Below is a small trained network, with its code and all its weights. Each question gives an input and a class and asks what happens when units are switched off, that is, made to give their printed mean instead of their output.

import numpy as np


def w(rows, s, z=0):
    codes = np.array(rows[::2]) - 128.0
    scale = np.full(codes.shape[1], s)
    scale[-1] = z or s
    return codes * scale


def norm(h):
    return h / np.sqrt((h * h).mean(-1, keepdims=True) + 1e-5)


def f(y):
    return np.maximum(y, 0)


def log_softmax(a):
    a = a - a.max(-1, keepdims=True)
    return a - np.log(np.exp(a).sum(-1, keepdims=True))


def net(x, mask):
    res = np.array(x, float).reshape(1, 8) / 4 @ E
    u = 0
    for l in range(2):
        y = f(norm(res) @ A[l][:, :-1].T + A[l][:, -1])
        res = res + np.where(mask[u : u + 15], y, B[l][:, -1]) @ B[l][:, :-1]
        u += 15
    return log_softmax(norm(res)[-1] @ U[:, :-1].T + U[:, -1])


A, B = {}, {}
E = w([
[130,131,129,126,128,123,123,125],'x0',
[124,123,126,128,126,128,128,128],'x1',
[128,131,169,99,106,241,100,66],'x2',
[156,125,163,155,4,127,130,179],'x3',
[131,130,129,126,127,125,130,126],'x4',
[128,128,128,128,128,127,126,128],'x5',
[127,130,128,131,127,129,129,129],'x6',
[199,81,99,169,131,131,120,85],'x7',
],0.016)
A[0] = w([
[167,106,128,148,104,100,116,130,1],'0.n1',
[132,102,89,153,94,40,137,191,97],'0.n2',
[255,53,99,221,140,120,117,54,168],'0.n3',
[163,176,110,143,198,65,122,112,50],'0.n4',
[175,155,206,163,38,216,116,155,4],'0.n5',
[108,105,149,106,223,165,111,68,134],'0.n6',
[76,118,89,131,250,92,139,116,129],'0.n7',
[92,158,105,124,119,92,124,148,51],'0.n8',
[115,128,122,151,134,150,115,153,77],'0.n9',
[95,124,156,150,111,101,91,138,46],'0.n10',
[156,124,89,173,7,84,161,217,94],'0.n11',
[104,129,123,134,141,94,135,101,75],'0.n12',
[112,122,116,87,127,186,122,68,80],'0.n13',
[134,139,207,130,101,184,114,63,85],'0.n14',
[121,138,73,172,182,39,158,182,178],'0.n15',
],0.0084,0.0061)
B[0] = w([
[125,79,171,127,139,116,129,130,135],'0.n1',
[136,154,160,152,214,201,101,129,193],'0.n2',
[240,79,54,204,122,128,146,77,255],'0.n3',
[71,109,84,128,43,164,128,144,159],'0.n4',
[83,87,39,69,53,75,174,143,189],'0.n5',
[119,208,116,164,184,154,131,120,215],'0.n6',
[116,94,79,56,1,118,121,148,215],'0.n7',
[138,154,98,150,141,145,177,174,139],'0.n8',
[126,127,97,104,127,102,142,131,128],'0.n9',
[145,175,144,126,118,134,155,150,130],'0.n10',
[122,91,212,146,208,118,82,140,219],'0.n11',
[140,113,139,104,107,162,89,134,135],'0.n12',
[137,168,164,168,178,116,116,141,178],'0.n13',
[88,143,79,104,97,152,132,135,191],'0.n14',
[120,62,104,73,30,145,152,165,225],'0.n15',
],0.0084,0.0096)
A[1] = w([
[227,139,153,218,204,76,131,125,36],'1.n1',
[233,51,81,164,86,148,153,148,88],'1.n2',
[144,126,235,222,192,43,138,188,206],'1.n3',
[134,106,204,145,51,168,147,95,84],'1.n4',
[68,126,165,68,94,99,86,179,115],'1.n5',
[162,115,158,148,142,90,142,121,2],'1.n6',
[75,254,186,104,214,160,136,79,51],'1.n7',
[145,144,177,150,13,139,97,105,83],'1.n8',
[166,172,193,205,109,97,127,180,142],'1.n9',
[203,150,105,190,225,137,129,10,43],'1.n10',
[61,102,162,89,162,92,119,191,60],'1.n11',
[82,181,126,85,111,151,149,157,81],'1.n12',
[159,109,199,131,22,157,118,99,68],'1.n13',
[121,109,168,98,117,120,139,111,24],'1.n14',
[40,154,157,91,118,161,91,198,185],'1.n15',
],0.0092,0.0039)
B[1] = w([
[25,131,249,93,193,104,76,106,177],'1.n1',
[14,76,112,122,157,55,49,41,255],'1.n2',
[213,179,198,232,189,214,112,149,194],'1.n3',
[122,104,33,114,147,100,155,174,159],'1.n4',
[174,195,133,94,77,186,172,138,197],'1.n5',
[85,101,140,124,159,97,91,126,136],'1.n6',
[93,1,186,189,121,46,15,19,194],'1.n7',
[145,104,57,96,175,89,180,173,166],'1.n8',
[178,97,141,148,216,163,135,149,167],'1.n9',
[149,251,161,122,16,230,206,249,203],'1.n10',
[182,202,114,118,63,200,178,122,171],'1.n11',
[125,97,188,86,140,60,100,118,184],'1.n12',
[125,97,31,91,150,38,134,140,170],'1.n13',
[100,135,166,98,108,97,121,115,129],'1.n14',
[106,215,189,77,194,82,184,144,229],'1.n15',
],0.0082,0.0098)
U = w([
[90,169,123,4,85,88,181,176,253],'0',
[138,57,15,132,74,97,119,84,252],'1',
[171,195,218,144,158,160,163,208,17],'2',
[171,58,191,200,191,97,77,131,50],'3',
[68,170,214,102,152,108,71,45,65],'4',
[161,200,109,170,103,242,119,67,17],'5',
],0.017,0.0015)

Each question gives the input, the list of numbers given to net, and the class t.
The units are the neurons (one row each of A and B). Each row of codes is followed by its name. A weight is (code - 128) times the scale printed after its matrix; where a second scale follows, it is the last column's (A, B and U).
mask holds one flag per neuron, layer by layer. A switched-off neuron (its flag False) gives its mean, the last column of its row in B, instead of its output. The means were averaged over made-up inputs and are rounded, as every weight is.
A unit's drop is (log p(t) with every unit on - log p(t) with that unit switched off) / (log p(t) with every unit on - log p(t) with every unit switched off).
The circuit of an input: a set's keep is (log p(t) with only the set's units on - log p(t) with every unit switched off) / (log p(t) with every unit on - log p(t) with every unit switched off). Starting from the 12 units with the biggest drops (on a tie, the unit counted first), units are removed one at a time, each time the one whose removal leaves the highest keep (on an exact tie, the one counted first), for as long as the keep stays at least 0.8.
units of the circuit, in order: the units of the circuit, biggest drop first
k most important neurons: the k neurons with the biggest drops, biggest first
top k neurons in layer l: the k neurons of layer l with the biggest drops, biggest first
drop when u is switched off: that unit's drop, to one decimal
input [2,-7,-6,5,-7,-3,6,-3], class 2: most important neuron : (0.n3)
input [0,4,8,1,-1,-1,8,8], class 1: top 3 neurons in layer 1 : (1.n2 1.n3 1.n13)
input [3,6,4,-4,0,2,1,1], class 5: 3 most important neurons : (1.n10 1.n2 0.n11)
input [8,-3,2,-8,7,2,-3,1], class 5: 3 most important neurons : (1.n10 1.n2 0.n6)
input [5,-2,0,3,-4,-1,-7,8], class 3: 3 most important neurons : (0.n7 0.n15 1.n1)
input [-5,1,-6,-5,-2,-8,8,0], class 0: 2 most important neurons : (0.n3 1.n7)
input [-8,-1,-6,1,-7,-5,-5,8], class 3: 2 most important neurons : (0.n11 0.n2)
input [6,-7,-8,5,8,-4,1,0], class 2: top 3 neurons in layer 1 : (1.n7 1.n3 1.n11)
input [-5,5,-3,-8,1,5,4,1], class 1: 2 most important neurons : (1.n10 1.n15)
input [5,6,0,6,0,3,1,1], class 3: 4 most important neurons : (0.n11 0.n7 0.n15 1.n3)
input [0,-2,0,2,-4,-6,3,-8], class 2: top 2 neurons in layer 0 : (0.n7 0.n15)
input [-7,-2,0,-7,-6,6,-6,-6], class 0: 3 most important neurons : (0.n7 1.n2 0.n2)
input [-7,0,7,1,1,-1,0,-3], class 0: 2 most important neurons : (0.n5 0.n2)
input [5,4,3,-8,-7,-3,-4,7], class 5: units of the circuit, in order : (1.n10)
input [0,4,3,-8,1,-1,-6,6], class 5: drop when 1.n10 is switched off : 0.3
input [-1,0,-8,-8,-7,0,0,-1], class 0: drop when 0.n3 is switched off : 1.6
input [6,2,3,4,-8,2,0,1], class 1: drop when 1.n1 is switched off : 0.0
input [3,-7,-4,8,-4,6,3,-2], class 2: drop when 0.n3 is switched off : 0.4
